Here is a tiny trained network, its code and every weight. The questions are about switching its units off for an input and a class, where a switched-off unit gives its printed mean instead of its output.

import numpy as np


def w(rows, s, z=0):
    codes = np.array(rows[::2]) - 128.0
    scale = np.full(codes.shape[1], s)
    scale[-1] = z or s
    return codes * scale


def norm(h):
    return h / np.sqrt((h * h).mean(-1, keepdims=True) + 1e-5)


def f(y):
    return y / 2 * (1 + np.tanh(0.7978845608 * (y + 0.044715 * y**3)))


def log_softmax(a):
    a = a - a.max(-1, keepdims=True)
    return a - np.log(np.exp(a).sum(-1, keepdims=True))


def net(x, mask):
    res = np.array(x, float).reshape(1, 5) / 4 @ E
    u = 0
    for l in range(3):
        y = f(norm(res) @ A[l][:, :-1].T + A[l][:, -1])
        res = res + np.where(mask[u : u + 5], y, B[l][:, -1]) @ B[l][:, :-1]
        u += 5
    return log_softmax(norm(res)[-1] @ U[:, :-1].T + U[:, -1])


A, B = {}, {}
E = w([
[145,142,119,126,128,151,124,138,108],'x0',
[137,118,140,137,129,129,114,103,119],'x1',
[230,155,98,169,66,101,103,128,255],'x2',
[69,150,77,121,33,180,150,34,150],'x3',
[126,25,42,196,152,164,148,130,120],'x4',
],0.0079)
A[0] = w([
[159,72,170,181,165,119,113,210,127,1],'0.n1',
[185,104,71,175,113,140,102,127,188,5],'0.n2',
[87,108,72,146,85,200,137,84,161,3],'0.n3',
[91,64,144,118,124,157,172,143,77,26],'0.n4',
[157,1,64,186,108,158,167,150,113,40],'0.n5',
],0.0099,0.0047)
B[0] = w([
[197,192,90,76,213,90,226,41,93,204],'0.n1',
[155,59,254,143,66,188,161,202,146,234],'0.n2',
[163,149,106,98,141,59,189,72,85,221],'0.n3',
[96,40,171,101,88,135,116,190,117,167],'0.n4',
[6,242,20,203,212,188,36,124,167,254],'0.n5',
],0.0096,0.0055)
A[1] = w([
[110,253,191,77,134,93,15,113,139,90],'1.n1',
[230,93,170,170,74,163,151,177,209,104],'1.n2',
[93,41,171,100,136,140,96,132,94,2],'1.n3',
[111,121,167,85,103,105,84,149,102,124],'1.n4',
[98,115,84,129,38,177,210,40,135,69],'1.n5',
],0.0075,0.0061)
B[1] = w([
[12,191,47,254,179,201,68,95,178,237],'1.n1',
[136,49,178,93,7,27,118,147,135,254],'1.n2',
[81,40,176,172,74,59,175,147,80,126],'1.n3',
[127,124,69,161,109,160,102,129,157,158],'1.n4',
[246,153,134,87,219,62,117,126,127,205],'1.n5',
],0.0089,0.0053)
A[2] = w([
[21,23,196,33,110,199,127,132,1,2],'2.n1',
[66,172,152,160,108,80,50,36,154,154],'2.n2',
[172,123,177,76,176,102,158,166,123,4],'2.n3',
[152,151,64,44,67,116,163,2,51,2],'2.n4',
[222,163,144,60,225,66,165,77,112,125],'2.n5',
],0.0083,0.0033)
B[2] = w([
[228,60,206,144,11,124,122,166,204,185],'2.n1',
[114,70,92,103,192,177,145,137,78,231],'2.n2',
[126,121,95,164,133,98,130,89,123,149],'2.n3',
[201,225,180,57,170,8,198,167,75,186],'2.n4',
[158,204,105,16,116,40,215,49,66,255],'2.n5',
],0.012,0.0069)
U = w([
[6,205,4,230,217,221,21,103,128,223],'0',
[216,216,91,20,192,4,241,48,38,1],'1',
[198,33,204,116,24,114,98,214,209,171],'2',
],0.014,0.0068)

Each question gives the input, the list of numbers given to net, and the class t.
The units are the neurons (one row each of A and B). Each row of codes is followed by its name. A weight is (code - 128) times the scale printed after its matrix; where a second scale follows, it is the last column's (A, B and U).
mask holds one flag per neuron, layer by layer. A switched-off neuron (its flag False) gives its mean, the last column of its row in B, instead of its output. The means were averaged over made-up inputs and are rounded, as every weight is.
A unit's drop is (log p(t) with every unit on - log p(t) with that unit switched off) / (log p(t) with every unit on - log p(t) with every unit switched off).
The circuit of an input: a set's keep is (log p(t) with only the set's units on - log p(t) with every unit switched off) / (log p(t) with every unit on - log p(t) with every unit switched off). Starting from the 12 units with the biggest drops (on a tie, the unit counted first), units are removed one at a time, each time the one whose removal leaves the highest keep (on an exact tie, the one counted first), for as long as the keep stays at least 0.8.
circuit, biggest first: the units of the circuit, biggest drop first
k most important neurons: the k neurons with the biggest drops, biggest first
drop when u is switched off: that unit's drop, to one decimal
input [2,2,5,-6,-6], class 0: circuit, biggest first	[1.n1]
input [2,-1,8,-7,-3], class 2: 4 most important neurons	[1.n2; 0.n3; 1.n5; 0.n2]
input [4,4,5,-1,-4], class 2: 2 most important neurons	[0.n5; 1.n2]
input [4,-3,-7,-7,-7], class 0: 2 most important neurons	[1.n1; 0.n2]
input [-1,-8,7,-6,5], class 2: 3 most important neurons	[0.n2; 0.n3; 1.n5]
input [1,-1,-8,-6,4], class 2: 2 most important neurons	[0.n4; 2.n1]
input [-8,-8,-5,-3,-6], class 0: 2 most important neurons	[1.n1; 0.n2]
input [2,-8,-8,-6,-5], class 2: 2 most important neurons	[0.n5; 2.n1]
input [-7,2,-8,-6,4], class 2: 2 most important neurons	[0.n4; 2.n1]
input [-3,2,-3,-4,8], class 0: drop when 0.n5 is switched off	1.1
input [4,-6,-4,-3,6], class 0: drop when 2.n1 is switched off	0.0
input [-6,4,-5,-4,8], class 0: drop when 0.n5 is switched off	2.1
input [6,2,3,-5,6], class 0: drop when 0.n5 is switched off	1.7
input [0,-7,7,3,8], class 0: circuit, biggest first	[0.n5]
